Below is a small trained network, with its code and all its weights. Each question gives an input and a class and asks what happens when units are switched off, that is, made to give their printed mean instead of their output.

import numpy as np


def w(rows, s, z=0):
    codes = np.array(rows[::2]) - 128.0
    scale = np.full(codes.shape[1], s)
    scale[-1] = z or s
    return codes * scale


def f(y):
    return y / 2 * (1 + np.tanh(0.7978845608 * (y + 0.044715 * y**3)))


def log_softmax(a):
    a = a - a.max(-1, keepdims=True)
    return a - np.log(np.exp(a).sum(-1, keepdims=True))


def net(x, mask):
    res = np.array(x, float).reshape(1, 2) / 4 @ E
    y = f(res @ A[0][:, :-1].T + A[0][:, -1])
    res = res + np.where(mask, y, B[0][:, -1]) @ B[0][:, :-1]
    return log_softmax(res[-1] @ U[:, :-1].T + U[:, -1])


A, B = {}, {}
E = w([
[210,45,41,191],'x0',
[69,114,2,132],'x1',
],0.0074)
A[0] = w([
[231,198,144,127,49],'neuron 0',
[105,117,222,121,255],'neuron 1',
[87,81,86,93,191],'neuron 2',
[113,157,159,98,51],'neuron 3',
[135,168,175,116,67],'neuron 4',
[104,114,96,156,199],'neuron 5',
[107,157,170,50,110],'neuron 6',
[200,9,122,203,201],'neuron 7',
],0.013,0.0034)
B[0] = w([
[165,192,124,153,150],'neuron 0',
[117,67,71,139,204],'neuron 1',
[110,171,85,205,175],'neuron 2',
[37,77,124,79,146],'neuron 3',
[40,104,91,81,154],'neuron 4',
[167,212,54,180,168],'neuron 5',
[34,79,119,110,178],'neuron 6',
[180,114,215,254,254],'neuron 7',
],0.0075,0.0099)
U = w([
[111,87,175,57,125],'0',
[131,148,63,184,252],'1',
[222,96,199,245,131],'2',
[145,153,100,128,4],'3',
],0.012,0.0038)

Each question gives the input, the list of numbers given to net, and the class t.
The units are the neurons (one row each of A and B). Each row of codes is followed by its name. A weight is (code - 128) times the scale printed after its matrix; where a second scale follows, it is the last column's (A, B and U).
mask holds one flag per neuron, in row order. A switched-off neuron (its flag False) gives its mean, the last column of its row in B, instead of its output. The means were averaged over made-up inputs and are rounded, as every weight is.
A unit's drop is (log p(t) with every unit on - log p(t) with that unit switched off) / (log p(t) with every unit on - log p(t) with every unit switched off).
The circuit of an input: a set's keep is (log p(t) with only the set's units on - log p(t) with every unit switched off) / (log p(t) with every unit on - log p(t) with every unit switched off). Starting from all 8 units, units are removed one at a time, each time the one whose removal leaves the highest keep (on an exact tie, the one counted first), for as long as the keep stays at least 0.8.
circuit, biggest first: the units of the circuit, biggest drop first
k most important neurons: the k neurons with the biggest drops, biggest first
drop of u: that unit's drop, to one decimal
input [7,8], class 2: most important neuron => [neuron 7]
input [-6,3], class 0: circuit, biggest first => [neuron 7; neuron 5; neuron 6]
input [-2,-2], class 0: circuit, biggest first => [neuron 7; neuron 5]
input [-2,-1], class 0: circuit, biggest first => [neuron 7; neuron 5]
input [-3,0], class 0: 3 most important neurons => [neuron 7; neuron 5; neuron 2]
input [0,-6], class 1: 2 most important neurons => [neuron 7; neuron 1]
input [-1,-6], class 1: 2 most important neurons => [neuron 7; neuron 1]
input [8,4], class 2: drop of neuron 7 => 0.9
input [-1,-7], class 1: drop of neuron 2 => -0.4
input [-6,1], class 0: drop of neuron 5 => 0.1
